What can hang from each mark
vimil: nidonog
vuzoti: nidonog zivi
fomepe: mube vanav
figif: duvu gosavit lesev mube zivi
zapigol: gosavit naruki nidonog vuzoti
tefavu: duvu
rito: gosavit lesev zapigol
gosavit: zivi
nidonog: zapigol
mube: zivi
vanav: duvu figif
tozogob: duvu fomepe lodiz nidonog pimal tefavu
duvu: rito tozogob
zivi: lesev vanav
pimal: lodiz naruki vimil
lesev: gosavit tozogob
naruki: lodiz
lodiz: duvu gosavit mube

Each row was made from one small tree. The marks that hang from a mark follow it in brackets, in alphabetical order. Every link used is in the known rows. Write each row's tree.
Known rows
zapigol{gosavit{zivi{lesev}} nidonog}: [   4  -16   31    9   26   39  106   12   17   48  -50   33 -112    1
  -29   19   15  -58 -111  -27  -11   48   -2  -51   52  -29   37   11
   29 -174   40   14  -13   86  -75   31   37   -4   10   11   28   24
  -23  -22  107   14   87  -18 -101   45  -56   58  -82 -110   61   75
  -90   68  -15   36  -18  -28   23]
rito{lesev zapigol{naruki vuzoti}}: [  54   19   25  -31  -14   43  109  -32  -15   43   20  -70  -66  -34
  -57  -13   38  -43 -146  -90   42   22   -3  -51  -11  -59   77   29
   60  -72   43   -5  -31  -19 -118   36   15 -129   16   21   17    2
  -22 -113   80   25   79   13  -22  110  -43   31 -135    6  -86   72
 -129   50  -48   20 -172   22   55]
rito{gosavit lesev{tozogob}}: [   4  -59   35  -33   -5   -4   40   52  -77   34  -70  -24  -57   40
   17   50  -53  -76  -88  -45   31   92   46   21   22   -2  -49  -14
  -16  -31  -60   33   18  -18  111    0  -18  -22    3   58   27  -14
  -27  -15   17  -13   49   83   13  -11  -28   31 -183   54  -27   75
  -78  -12   -4   36 -123   56  -51]
zivi{vanav{figif{mube}}}: [  15  -52 -108   49   44  -20   40  -52   -3   84  -71   50  -89   14
    7  204  -81   20  -41  103   24   67   53   54   -3  -64  -11  139
   47 -179   28   19   11  -16  223 -129  -19  -47   -5  -19   16  -57
   14  -46   39  -45  -11   -8  -57   83   11  -27   43  -91   36   12
  108   43  -22   -9  141  -69 -124]
tozogob{lodiz{duvu} pimal{vimil} tefavu}: [ -47   49  124 -106  -55  -55   21    8   33  -37   61   31   68   -5
   52  -83   31   16  137  -16  185  -24  -39   -3  -31    6  -27  -21
  -16  186  -63 -135  -46  -74 -222  171  -71  -60   27    4   75   71
   -4   64 -175   30  -22  102  100   -3   15 -192  131   86   97    8
  106  -39   -7   32   59   22  -76]
zapigol{gosavit vuzoti{nidonog zivi{lesev vanav{duvu}}}}: [  90  -21 -163   12   43  128   65  -44  -16  117  -39   67 -201   26
  -46  112    6  -21 -128  -18  -21  -18  -35    7    6  -62  225  124
   99 -274   46   23  -56   44  -68  -26    2   31  -15  -30   -2   25
  -39  -29  171    3  126  -32 -142   95  -42   14  -31 -121  231  119
    6  108  -11   48  -84   10  -11]
zapigol{gosavit nidonog vuzoti{zivi}}: [ 151   11  -79  -13   19  110  101  -39   13   64   27   46 -136   -6
  -70   -2   59  -27 -123  -48  -29  -81  -81  -31   28  -33  181   33
   97 -163   28   13  -57   34 -274   64   16   80   27  -28  -14   28
  -23  -57  135   12   74  -88 -124  103  -46   20  -44 -139   45   71
 -116  101  -20   63 -176   46   32]
duvu{rito{lesev{tozogob{nidonog}}}}: [  -7  -11   57  -30  -10   17    6   48  -50  -19  -17   28   -5   21
   32   12  -33 -101 -104   -2   -8   68   39   69  -12    0  -36   30
  -32    0  -41  -15   -5  -43  101   28    3    5   17   43   13   29
  -30  -25    7   -4   42   67  -23   15    2   27 -111   83   51   36
   33  -16    8   36  -58   42  -12]
duvu{rito{lesev} tozogob{fomepe lodiz pimal tefavu}}: [ -39   38  178  -76  -93   -6  100   42  -24    8    0   51   43   15
  115  -48  -39  -44   49  -25  195   13 -203  100  -58  -43 -173  -13
  -35  143  -70  -89  -26  -64  226   80  -49  -91  -38   14   82   49
  -34   50 -140   15   13   88   43   27   18 -105  -23  105  235  -27
  164   25   15   60 -102   30 -110]
figif{zivi{lesev{gosavit}}}: [ -97   17    9   34   14  -38   48   24  -78   24  -70   59  -76    9
   15  111  -42  -73  -39  -24   29  147  -15   44  -19  -63   47   13
   43 -137   56  -19   22   32  238  -55   53  -96    6   21   33   -5
    7  -30   23  -10   63   17  -16   22  -46   42  -14  -10  129   56
   41   30   -2   23   83  -81  -63]
duvu{rito{gosavit lesev{tozogob} zapigol{vuzoti}}}: [  28   -2   45  -57  -28   24   92   40  -75    7  -35  -31  -74   -1
   18   22  -19 -135 -204 -107   47   60    0   30   -4  -62  -44   70
  -15    5  -16  -16  -11  -75   39   46   18 -113    6   58   31   18
  -34  -93   10   13   88   78  -63   93  -36   69 -225  106   10   65
  -56   32  -60   49 -153   17  -23]
vimil{nidonog{zapigol{gosavit{zivi{lesev{tozogob}}} naruki}}}: [   3    7   51   -6    6   43   63   72  -31   62  -38  -55   -4  -12
  -83  -90   24  -56 -102   19 -137   59  -31  -24  -18   39   14   13
   31 -212   -3   91  -23   40   29   51  -32   80   31   21    9   14
  -10  -41  142   -5  113    2 -114  -56  -24   17  -21  -58  -56   81
  -88  -32   18   -5   -1   29    8]
pimal{naruki{lodiz{gosavit{zivi{vanav}}}} vimil}: [  57   37   47  -30  -29  -37  -35  -40   63   47  -47   36   62  -46
  -46  -83   33    3  -40   31  -53   -5  169  -25   38   -3  -81   13
   37 -109    2  -81  -40   -4 -244   -5  -55   -1   16   36   39   -9
   -7   34  -79    4   20   49   15 -158  -48   17   67  -76  -64   18
   -9  -52  -68  -14    1   19 -110]
pimal{lodiz{duvu{rito{gosavit lesev}} mube}}: [ -45   40   48  -39  -81  -67   59   61  -16   21 -108    6   24   18
  116  -40    1  -75  -52  -72   57  -14   46   57   45  -12 -134   42
  -16   30  -41  -85   23   14  -87   55    2   57  -94   26   35   60
  -19   88 -185   -5   27   60    9 -137  -33   19  -68  105   74   26
   23  -12  -40   34  -81   25  -24]
pimal{lodiz vimil{nidonog{zapigol{vuzoti}}}}: [ 147   90   38  -11  -10   27    8   14   19   -6   43  -47   77  -31
  -92 -125   90  -25  -52   25  -99  -21  -49  -13  -61   50   87  -95
   87  -98   17   17  -57   18 -389   85  -81  105   15   35   11  -15
    6   -8  -35   14   30   40    8 -177   -1  -26   91    4  -31   15
  -54  -93  -10  -36  -53   27  -42]
figif{duvu{rito} lesev{tozogob{fomepe}} zivi{vanav}}: [ -33  -54  -92   53   32   -9   40   62  -63   45  -81   96 -142   -3
   94  326 -164  -79 -114   97   41  143    9  125  -19  -92   30  135
   -3 -213    7   76    1   48  631 -133   22 -112  -41   10   71   30
    9 -135  -48  -18   41   67 -101  156  -27   51  -52  -55  281   46
  247   54  -27   40   54  -40  -80]
tozogob{duvu{rito{lesev}} lodiz{mube{zivi}} tefavu}: [ -95   43   18  -71 -119  -96  137   79  -43   59  -23   60   -8    0
  156  -69  -23  -27   73  -90  186   55 -135   49  -24  -98  -95   56
  -72   83  -65 -141   47  -53  133  166   26   80  -78  -11   71   91
  -39   74 -192  -18   12   19  -34   45   14  -24   43    4  374   -9
  235   93  -33   63   51  -20  -53]
fomepe{vanav{figif{duvu{tozogob}}}}: [  58  -59  -79   43    7    8   -8  -17  -38   69  -34   50  -89  -20
    9  200  -87   65   22   81  127   38  -13   89  -18  -54 -102  126
   23  -87   41    0   34   46  278  -75  -23  -26 -108  -30   61   38
  -34  -80  -11  -28  -61   22 -104  114    1  -12   59  -90  246  -15
  116   16   -4   17  103  -43 -144]
lodiz{duvu{tozogob} mube{zivi{lesev vanav}}}: [-106  -50  -15   19  -20  -81   83   20  -30   45 -148  -18 -115   62
   57  162  -46   -4  -80   50  166   83  -47  111   54  -29  -66  148
  -20 -192  -12   11   58  102  210    4  -13   45 -136  -22   62   35
  -35   59  -88  -51  -42   -1  -72  -17  -12  -46   18 -123  230   48
  151   27   16   67   65  -31  -44]
vanav{duvu figif{zivi}}: [  35  -10  -96   88    2  -49   17    1  -33   75  -40   75 -102  -55
   16  168  -84   15  -54   57   43  107   46   73  -41  -83  -15   76
   51 -133   53  -52   45   34  254  -98    7  -95  -49  -26   31   21
  -14  -38   22  -21   -2   21  -89  142  -10   24   35 -128  258  -35
  124   15  -11   17  243 -134  -82]
fomepe{mube vanav{duvu{tozogob{pimal}} figif{zivi}}}: [  60  -40  -81   56   13  -36    9  -60  -25  153  -28  132  -80  -26
   15  234 -128   94    3  101  170   87  -29  152  -35  -76 -184  169
   91 -156   55  -27   53   40  441 -120  -81  -33 -111  -65   90   33
  -28 -113   20  -39 -100   17 -117  145   17  -55  146 -167  417  -17
  232   29    3   49  235 -126 -246]
mube{zivi{lesev{gosavit tozogob} vanav{duvu figif}}}: [ -27  -56 -104   75   38   15   21  -14 -111   87 -113   72 -177   -3
  -19  272 -117  -16  -45   77  116  165   74   92  -38 -100   72  188
   16 -245   34    1   27   39  432 -106   13  -98  -46   -4   77  -41
  -34  -63   63  -49   31   71  -82  104  -26    8   30  -86  336   57
  193   51  -15   56  233  -93  -95]
zapigol{gosavit naruki{lodiz}}: [   7    7    8  -33  -32   48  -47    2  -26   63    1   59   33  -50
  -20  -96   28   16   61   19  -46  -89  150  -66   26  -12 -170   20
   23  -33  -16  -21  -36   49 -116  -16   40   22   13   -6   14   41
    0  -36   26   -4   77    6    4  -15  -67    0   18  -59  -37   46
  -77   -9   -8   30  -83   58   31]
lodiz{duvu{tozogob{fomepe{mube vanav} nidonog}}}: [  11    5   56  -25  -38  -34   55    1    5   51  -29   41    0   70
   75   59  -46   56    8   26  163   15 -104   91   37    1 -190   62
  -16  -31   -4    7   30   59  166  -35  -68   77 -122  -54   48   20
   -4  -31  -83  -17  -87   23  -44   28   16 -115   84  -33  145  -25
   85  -16   25   27  -18   34 -143]
zapigol{gosavit naruki nidonog}: [  98  -20  -28  -21    5  113   26  -12   16   55   30   44  -59  -45
  -61  -58   30   -4  -41    6  -45  -88   60  -80    8  -11    5   31
   48  -91   17   33  -40   88 -217   39   37   21   28   -4   11   54
   -9  -95  112   19   91   -8  -51   88  -53   -3  -37 -112  -52   48
 -110   44   -6   56  -72   21   59]
rito{lesev zapigol{gosavit{zivi}}}: [ -27   16   96  -28   -3  -37  127   14  -34   66  -74  -33  -42   33
    7  -29   19  -56 -150 -110   22   96   -1   -9   63  -30  -97  -10
   14  -82   16  -14   13  -53  -28   26    7 -112    0   38   22   20
  -31  -35   80    8   69   13  -55   18  -52   93 -178   17  -33   95
 -151    5  -52    0 -137  -16    5]
lesev{tozogob{fomepe pimal}}: [   6  -21   90  -10   -3   16   44    5   29    1   14   28   10   23
   18   34  -53   22    5   38   53  -38  -41    0  -12   38  -10  -15
  -26   -7  -78   60  -31  -13  149  -21  -91  -64   34   -5   29  -29
   22  -27  -46   -6  -25   38   30   24   41 -101   18   24   38    9
   92    8   20   33  -28   52  -25]
lesev{gosavit tozogob{tefavu}}: [-29 -68  74 -23 -33  31 -12  26 -75  -5 -14  24 -56   9  37  74 -83 -30
  63 -68  97  66 -52 -13 -26 -32  49 -13 -94  59 -41   9  -5  -9 187  59
 -25  33  25  14  58 -21  -6 -33 -57 -26   9  81  27  53  -6 -37 -47  66
  49 -13  31 -47  -6  18 -45  78 -26]
zivi{lesev{tozogob{tefavu}} vanav{duvu}}: [ -40 -106  -69   26   29   51  -18  -16  -43   37  -57   33 -157   10
   11  275 -106   -3   -1   37  126  112   27    5  -32  -75  116  160
  -80 -151   -9   43  -25   35  363  -23  -30  -46  -53  -10  100  -12
  -40   -7    2  -32   29  100  -36   71    1  -40   11  -34  203   -1
  173   16   -8   15   84    1  -34]
lesev{gosavit{zivi{vanav}} tozogob{nidonog{zapigol}}}: [ -46  -63   91    5    9   31   54    8  -49   28  -76   -2  -70   34
  -40   88  -57  -87 -120  -41  -42  166  -33    4   -3    5  104   22
  -35 -162  -27   28  -25  -10  228    4  -57   -7   88   26   25  -70
    8  -45   77  -33   70   40  -35    2  -17   -5 -102   20  -26   71
   -1  -24   -7    1    4   83   -8]
mube{zivi{lesev vanav{duvu{rito} figif}}}: [ -17  -10 -130   70   31    3   21  -15  -80   87  -90   78 -130  -11
   -8  218  -78  -18  -71  104   78  135   81  120  -36 -113   11  215
   40 -226   57  -33   31   27  345 -101   40  -97  -73  -17   56   -3
  -40  -45   64  -33   37   35 -110   98  -17   26   70  -92  370   39
  216   77  -11   44  266 -141  -94]
tozogob{fomepe pimal{lodiz naruki}}: [  51   98  120  -23  -51    8   78  -43   64   47    0   62  147   -3
   16 -133   17   30   78  -25    3 -104  -46   -2  -57   29  -15  -32
   36   20  -21  -68  -64  -32  -19  -31 -103  -86    7  -10   42  -18
   38   34 -128   23   24   44  109 -156   12 -105  127   95   -5  -33
   73  -30  -19   -9  -48   42  -68]
lesev{gosavit tozogob{fomepe tefavu}}: [ -13  -43  103  -21  -52   33   43   37  -52   29  -15   43  -46   32
   76   83  -97    3   77  -61  134   45 -117  -11  -13  -41   -2  -39
  -88   28  -48   37   -2    8  233    6  -42   30  -12   -7   52  -43
   10  -48  -89  -23   -8   61   24   46   11  -62  -11   61   81  -35
   67    0   -4   17  -60   84  -59]
nidonog{zapigol{gosavit naruki vuzoti}}: [ 110   25  -79  -21  -25  109   33    1   -6   67   14   -6  -56  -27
  -93 -114   70  -13  -88  -22  -98  -52  -16  -61  -31    6   63   20
   88 -129   28   35  -52   66 -123   31   13   30   26    1   -7   70
    6  -58  113   -8  140  -40 -101   48  -25  -12  -28  -79 -115   70
 -121   32   23   27  -75   54   46]
zivi{lesev vanav{figif}}: [ -52  -29  -68   53   49   25   31  -24  -42   56  -85   41 -122   19
   -2  218  -49  -10  -25   80   89  105   74   37  -19  -79   65  184
   20 -234   54    4   -1   11  229 -101   28  -98  -56    1   49  -28
  -21  -16   59  -33   51   25  -76   41  -10   -5   49  -33  148   44
  101   72  -17   16  141  -82 -102]
vuzoti{zivi{lesev vanav}}: [ -49  -13  -81   26   48   28   35  -37  -41   50  -63   30  -79   44
  -17  166  -11  -19  -23   22   19   53  -19   51   20  -58  100  141
   39 -206    8    9  -22  -44  140  -28    8  -31  -13  -24   14   -7
  -21   32   83  -25   45  -51  -59   -7  -23   12   45  -30  145   78
   98   98  -20   16  -43  -16  -64]
naruki{lodiz{duvu gosavit mube{zivi}}}: [ -64   45   18  -34  -86 -106  -14   31    7   70 -103   33    0  -11
   72  -56    6   14  -10    2   85  -52  167   43  107  -11 -190  102
    0  -44  -26  -84   42   51  -73   19   16   89  -94  -18   10   18
  -23   77 -139  -20  -18  -11  -19  -93  -41    4   29  -86  156   46
   42   13  -23   57   27   18  -54]
zivi{lesev{gosavit tozogob{tefavu}} vanav}: [ -95  -87   13    1   22   59    5   -4  -88   27  -82   38 -140   38
   24  228  -94  -44   24  -12  129  133    0    2  -22  -75  122  126
  -74 -135   -5   35  -26    5  326  -15   -3  -46  -14   20   90  -43
  -23  -28    1  -36   59   93   -9   31  -20  -31  -17   52  114   43
   98   20  -17   22   15   27  -66]
mube{zivi{lesev{gosavit} vanav{duvu{tozogob} figif}}}: [ -29  -39  -80   80   22    9   24  -24 -118   94 -122   68 -169   -5
  -10  252  -97   -7  -38   72  133  173   15  119  -46 -113   29  178
   34 -238   62  -30   34   54  414 -108   23 -116  -80   -9   80  -20
  -48  -44   67  -43   34   62  -83   96  -38    9   41  -94  379   43
  180   44   -9   51  218 -119 -123]
rito{gosavit{zivi{lesev{tozogob{fomepe}}}}}: [ -66  -30   81    2  -11  -32  124   52  -28   45  -94  -10  -58   34
   26   90  -56  -64  -91  -44   41  120  -37  -11   44  -45  -73   -1
  -24 -115  -21   27   27   40  187  -39   -7  -61  -12   16   30  -38
   -1   -4    5  -10   51   27  -47    7  -32   25  -95    1   80   62
    3   68  -21   15    3   -2  -52]
mube{zivi{vanav{duvu{tozogob{tefavu}}}}}: [  26  -51  -81   34    2   -6    5  -45  -53   76  -41   28  -75    5
  -15  148  -78   37  -19   65   77   93  -50   92  -24  -74   -3   97
   -9 -102    9    7   22   34  287  -27  -37    6  -51  -39   61  -39
  -29  -20   10  -36  -33   26  -28   77   -4  -29   61 -129  279  -19
  163   -8   17   13  115  -43  -47]
vanav{duvu{tozogob{tefavu}} figif{lesev{gosavit}}}: [   7  -50   16   71  -46   10  -20   36 -114   57  -55   64 -151  -53
   86  221 -115    3   46   -9  198  153  -62   89  -88 -118    7  101
  -30  -65   66  -83   37   53  391  -26   20  -91 -112  -13   96   88
  -64  -39  -25  -21   27  121  -80  164  -32  -12    7  -28  394  -57
  140  -39  -13   41  128  -67 -134]
figif{duvu gosavit lesev mube zivi}: [ -83  -11 -124   85   45  -85    9   74 -107   39 -109  102 -144  -38
  104  343 -139  -98  -45   32   -9  193    7  115  -61 -101  159   65
   87 -207   80  -19   40   91  642 -163   86 -143    2    6   55   80
   29 -145   -4  -12   82   60  -64  174  -64   42  -42  -61  214  115
  247    7  -40   28  154 -116 -108]
vimil{nidonog{zapigol{gosavit}}}: [  48   46   30  -23   -1   36   21   64  -37   61  -15  -40   36    8
  -52 -142   55  -25  -58   -1 -135    9  -63   16  -24   62    2   -9
   43 -127    5   61  -18  -14  -88   48  -37  114    2   16  -22   17
  -10  -24  114    7   78  -14  -79 -109   -4   13   12  -11  -72   36
 -114  -70   18  -22  -12   21  -31]
tefavu{duvu{tozogob{fomepe{mube} lodiz}}}: [  49   10    9  -22  -59  -35  104   37   -4   31  -31   44   14  -30
  114  -16  -41   65   64  -12  166  -11 -140   76    4  -21 -254   27
  -40   90  -27   11   20    0  235  -11  -43   21  -76  -34   74    0
   -9   43 -130  -26  -70   24  -15   81   -1  -62   20  -85  248  -97
  143   36    7   37  -83  -18 -101]
tefavu{duvu{rito{zapigol}}}: [  21   21    6  -24  -41  -16   47   49  -44  -13  -21   17    7  -67
   97  -45   -7  -19  -74  -74   32   14   13   59   11  -47 -175   98
  -63  119   11  -23   12  -82   52   45   26  -77  -22    6   44   50
  -27  -20  -63    3   18   42  -61  127  -28   50  -68   31  164  -68
   44    3  -33   10  -59  -73  -24]
vuzoti{nidonog{zapigol{naruki}} zivi{vanav{duvu{tozogob}}}}: [ 123  -53 -195   43   23  140    5  -52    4  109  -10  -10 -119   -8
  -90   70  -17    0  -96   45  -87  -27  -68   34  -41  -34  155  122
  100 -237   28   62  -54   33  102    0  -54   22   15  -41  -10   16
  -15  -12  166   -1  108  -52  -84   79   -8  -16  -18 -163  195   60
  112   73   25   18  -85   11  -36]
naruki{lodiz{gosavit mube}}: [ -44   24   54  -31  -72  -50  -41   18   20   55  -68   32   16  -31
   46  -47   16   10   13  -21   45  -71  134   -7   70    2 -143   62
   -9  -42  -27  -69   12   27 -111   16    8   66  -57   -2   -6    7
  -24   69  -94  -12    8  -17    8 -125  -29   24   -5  -53   84   26
   12   17  -34   37  -36   48  -32]
figif{duvu{rito} zivi}: [ -5 -11 -80  29   2 -32  -8  35 -51  15 -40  72 -60 -43  36 137 -74 -69
 -85  37 -36  86  27  91 -20 -61 -21  47  21 -54  18 -23  14  30 292 -46
  41 -77 -10  14  31  63  -2 -76 -20   2  40  23 -63 119 -34  65 -50 -38
 178  18 130  11 -20   9  89 -63 -34]

Write each row's tree
[  82   65  -92  -27  -66   57    8  -12   12   72   -2  -12  -36  -53
  -65 -121   73  -12  -71  -20  -62  -90   55  -34   20  -24   33   84
  101 -106   17  -30  -56   33 -129   54   11   42    7  -23   -9   49
    1    7   33   -3  117  -65  -88   26  -46  -13   10  -87  -37   72
  -63   67   -3   35 -130   74  -16] : nidonog{zapigol{naruki{lodiz{duvu gosavit}} vuzoti{zivi}}}
[  23  -36  148  -24  -29    2  -34  -20  -15  -32   44    7   23    3
   -4   14  -10   26   49   26  109   32 -121   35  -57    7  -35  -55
  -33   62  -32  -25  -23    5  -42  105  -89  -42    9    9   76   50
  -29   12  -64   -8  -27   78   57   24   17 -132   64   -2  143  -24
   69  -99   42   14  -42   21  -86] : duvu{tozogob{pimal{vimil} tefavu}}
[-53 -30 105   3 -40 -10  74  51 -57  20 -51  18 -62  13  22 -11 -44 -68
 -77 -94 -27 156 -73 -29 -14  -7  69 -22 -70 -82 -40 -12  -1  -4 212  64
 -37   8  64  26  43   4   1 -32  13 -28  81  51 -67  63 -15  -1 -74  32
  81  49  19 -19 -12  10   2  56 -30] : lesev{gosavit{zivi} tozogob{duvu nidonog{zapigol}}}
[  23   39   -7    1   16   75   67   21  -62   77  -36  -50  -65   -1
  -75    1   43  -62 -108  -23  -92   70 -121   32  -40   -9  212   71
   86 -254   37   46  -49  -30   -2   33  -28   63   11    8  -10  -30
  -22  -44  154    6  109  -35 -106  -63  -23   17   19    2    9   75
  -59   22  -13  -10  -37   21  -59] : vimil{nidonog{zapigol{vuzoti{zivi{lesev{gosavit} vanav}}}}}
[ -11  -22   89  -38  -38  -12   -4   -3    5  -32   19   20   42   11
   34  -13  -49   -2   77  -12   91  -30    1   -9  -29   17   16    0
  -83  128  -75  -17  -39  -21   78  105  -95   12   28   -4   86   -5
   10   42 -155  -18  -17  103   77   -1   20 -129   40   78   61  -18
   82  -94   21   14  -57   86  -13] : lesev{tozogob{pimal{lodiz{duvu}} tefavu}}
[ -69  -74   71    5    9  -11   70   18  -48   48 -108  -10 -108   24
   30  111  -82  -77 -118  -32   18  159   22   21   49  -29   37  -14
  -10 -114  -44   28    3  -18  223  -26  -25  -44   35   57   43  -56
  -28  -14   37  -18   34   63  -22   15  -39   65 -175   34  -10   88
  -42   16  -28   18  -75   36  -22] : rito{lesev{gosavit{zivi{vanav}} tozogob}}
[ -34   19  -85   86   25  -93   58   23  -58   56  -80   92  -77  -17
   52  195  -95  -40  -44   58    0  126   13   92  -45  -88   21   56
   93 -169   62  -40   60   25  372 -154   44  -89   13  -16   18  -14
   40  -76   12  -44   22   -8  -80  140  -13   -2   29  -99  124   45
  168   26  -17   24  229 -152 -140] : vanav{figif{gosavit mube zivi}}
[ -38   47   51  -47  -96  -54  -70   37   -7    2  -74   48   11  -36
   96  -92   -9  -25  -11    8   73  -70  140   53   71  -24 -271   93
  -40   97  -28  -93    0   15   19   25   24    8  -80   13   45   47
  -35   74 -155    0   13   73  -34  -21  -55    6  -33    9  113   -4
   19  -35  -24   50  -76   20 -104] : naruki{lodiz{duvu{rito tozogob} gosavit}}
[  86   76   -3  -28  -38   57   19   20   -8   86   13  -48   25  -61
  -96 -159   75  -24  -87    0 -143  -53  -14   -9  -16   13   69   47
   99 -164   14   18  -50   -6 -175   67  -29  114   24   -9  -32  -12
  -15  -32  115   13  102  -54  -91  -62  -34    9   35  -68  -32   61
 -100    6   -8    0  -90   63  -29] : vimil{nidonog{zapigol{naruki{lodiz{gosavit}} vuzoti{zivi}}}}
[ -20   58  166  -60  -32   -7  -24  -41    5    7   24   52  144  -10
  -30 -141   52  -25   47  -27  -24  -20  100    9  -48   57   27   37
    1   21  -14 -145  -71  -59 -124   41  -74  -49   66   -3   24   16
    9    9  -36   28   53   67  122 -126  -18 -127  103   91  -53   13
   -6 -123    4    3    1   98  -43] : tozogob{nidonog pimal{naruki{lodiz{duvu}}}}
[  42   -4 -108   38   28  -46   44  -44  -15  146  -19  116  -39   12
    9  175  -94   73   12   88  120   72    9  114    6  -74 -172  147
  102 -171   71    3   67   22  314 -128  -31   56  -88  -61   42  -18
    9 -124   23  -47  -95  -53 -119   91   21  -11  152 -150  263    8
  154   71   -5   26  198 -108 -225] : fomepe{mube vanav{figif{zivi}}}
[  79  -18   45    1  -65   48   47    7  -16   25   18   21  -78  -45
   61   93  -59   -2  -49  -52  155   12 -164   41  -50  -94  -89   66
  -69   37   19  -27  -10   25  190   48  -25  -89  -96  -31   76   58
  -46  -63  -60   24    1   71  -54  154    0  -21  -42  -27  272 -110
  144   12  -32   25  -27  -33  -48] : vanav{duvu{rito{zapigol{nidonog}} tozogob{fomepe tefavu}}}
[  14   53  209  -41  -70   26   22   -4  -14    0    9   78  125   -3
   30  -91   -1  -44    1    8   31  -23  -86   89  -74   13 -150   26
  -27   26  -31  -96  -55  -30  123    1  -71  -72    0   -2   45   31
   -7   -9  -80   15   34   68   52  -66    2 -105   55   75  126  -47
  123  -68   15   33  -72   69 -103] : duvu{rito tozogob{fomepe nidonog pimal{naruki{lodiz}}}}
[  15    2   38  -42  -66  -11   36   40  -54    4   15   21   18  -42
  105  -30  -25    2   17  -97   93   39  -56   36  -10  -77 -125   67
 -106  157   10  -40   13  -69   69  105    8    4  -33  -18   65   42
  -27   -8  -98   -8   10   44  -23  128  -10   -6   -6   35  198 -101
   62  -26  -10  -12  -56  -25  -37] : tozogob{tefavu{duvu{rito{zapigol}}}}
[   1  -29   51  -20  -53    2   -9  -13  -11    3   16   30  -25  -50
   30   44  -43   26   87  -21  156   11 -118   33  -80  -29  -24   23
  -45  114  -36  -92  -28   -7  181   80  -67  -91  -28  -19   87   58
  -42   53  -78   11  -13  103   43   70    4 -107   26   -5  244  -59
  157  -41    2   33   48    7  -32] : vanav{duvu{tozogob{lodiz pimal tefavu}}}
[ -32  -41  -49   16   26   37   67  -21  -37   59  -48   39  -84   70
   12  208  -62    3   13   24   90   52  -87   41   16  -70   82  121
  -17 -194  -28   57  -22  -30  268  -19  -34   15  -26  -44   41  -36
   -8   19   22  -44   16  -37  -51   22    7  -41   63  -43  190   42
  162   99   -5   18  -80   36  -80] : vuzoti{zivi{lesev{tozogob{fomepe tefavu}} vanav}}
[  56   14  -47  -41  -74   52   22  -12   75   81   -2   -2  -83  -72
  -10  -89   31   -3  -92  -14    7 -144  129  -73   47  -31   57   82
   71  -99   20  -35  -35  129 -303   36   13   91  -24  -22  -17   10
  -11  -22  -27   25   78  -17  -47   55  -50  -32  -34 -130   63   74
  -44   78  -15   65  -91   76   45] : zapigol{naruki{lodiz{duvu gosavit mube}} vuzoti{nidonog}}
[  99   21  -78   -4  -24   95   33  -13   14   37   40  -46  -44  -47
 -102  -80   59  -18  -87   -9  -81  -34  -36  -58  -51   -6  127   17
   86 -106   37   32  -52   60  -73   36    3    9   35   -3  -10   31
   15  -57   83    1  107  -46  -65   58   -6  -22  -13  -68 -112   37
  -66   47   23   12  -50   46   50] : nidonog{zapigol{naruki vuzoti}}
[ -74   55   81  -45  -35  -48  164   -9   53   80  -34   52   40   29
   48   13   -7   38   52   25  154  -50 -123   56  -10    5  -52   55
   51  -75  -73  -52  -14  -42   88  -12  -76  -82  -13  -38   13  -36
   20   37  -97    3  -34  -35   58  -76   40 -134  113  -23  204   46
  226  129  -16   68  102   -1  -37] : tozogob{fomepe lodiz{mube{zivi{vanav}}} pimal}
[ -17  -29  -16   11   22   24   55   10  -11   51  -33   56  -68   50
   19  173  -77   23   30   46  153   41  -34   24    2  -28  -58   93
   -8 -150    5   79   11   62  329  -77  -29   13  -79  -24   61  -14
    0  -57  -18  -30  -30   19  -55   17   26  -44   63  -39  178   27
  154   81    9   40   31    3 -112] : zivi{lesev{tozogob{fomepe{mube vanav}}}}
[  48   42  -37  -20  -55   52  -52    7    3   54   -3   -6   26  -58
  -62 -139   50   -4   -5    7  -73  -63  108  -48  -11    6  -68   48
   53  -58   15  -10  -37   38  -40   23   15    3   13    6   -2   33
    7    0   28   -3  111  -16  -19  -40  -28    0    2  -52  -67   39
  -44   12   10   13  -44   44  -19] : nidonog{zapigol{naruki{lodiz{gosavit}}}}
[  25   53   31  -39  -33   32   -4   66  -32   73  -10  -40   56  -33
  -41 -185   62  -17  -24   20 -127  -38   40  -17    2   46  -81   20
   46 -105   -4   35  -35   20 -134   50  -18  118   -6    5   -5   32
   -3  -32   69   14   92    0  -60  -98  -39   -9   39  -29 -103   40
 -129  -72   11  -10  -41   50  -20] : vimil{nidonog{zapigol{gosavit naruki{lodiz{duvu}}}}}
[ -69   12  137  -15  -17  -34  122   10  -60   47  -79  -53  -61    5
   22   18   -7  -85 -132 -149   59  150  -27   -2   37  -60  -12  -18
   12  -51   32  -48   13  -71   48   22   15 -166   17   52   27  -16
  -31  -56   56   22   67   40  -11   29  -61  100 -195   93  -21   81
 -120   18  -76   -4 -109  -23  -18] : rito{lesev{gosavit{zivi}} zapigol}
[  81   27 -130   39   12   68   68  -14  -28   73  -17  -10 -113    1
  -61   72   27  -32 -110   11  -31   41  -71   39  -39  -48  193  115
  112 -240   61   17  -37   -9   98  -10    4    0   -2  -19   -7   23
    0  -29  106  -25   98  -78 -137   60   -4   12   17  -82   67   63
   16   85    3   20  -35    2  -59] : nidonog{zapigol{vuzoti{zivi{vanav{figif{lesev}}}}}}
[  10    4 -102   42   28  -11   42  -39  -86  165  -62  127  -84   22
   -5  210  -94   58   47   76  194  119   27  136  -12 -102 -132  207
  103 -220   96  -25   77   43  379 -127    7   35 -117  -52   65  -10
  -21 -135   63  -51  -56  -20 -124   77    1   -9  173 -112  402   59
  195  101   -8   56  255 -121 -250] : fomepe{mube{zivi{lesev{gosavit}}} vanav{figif}}
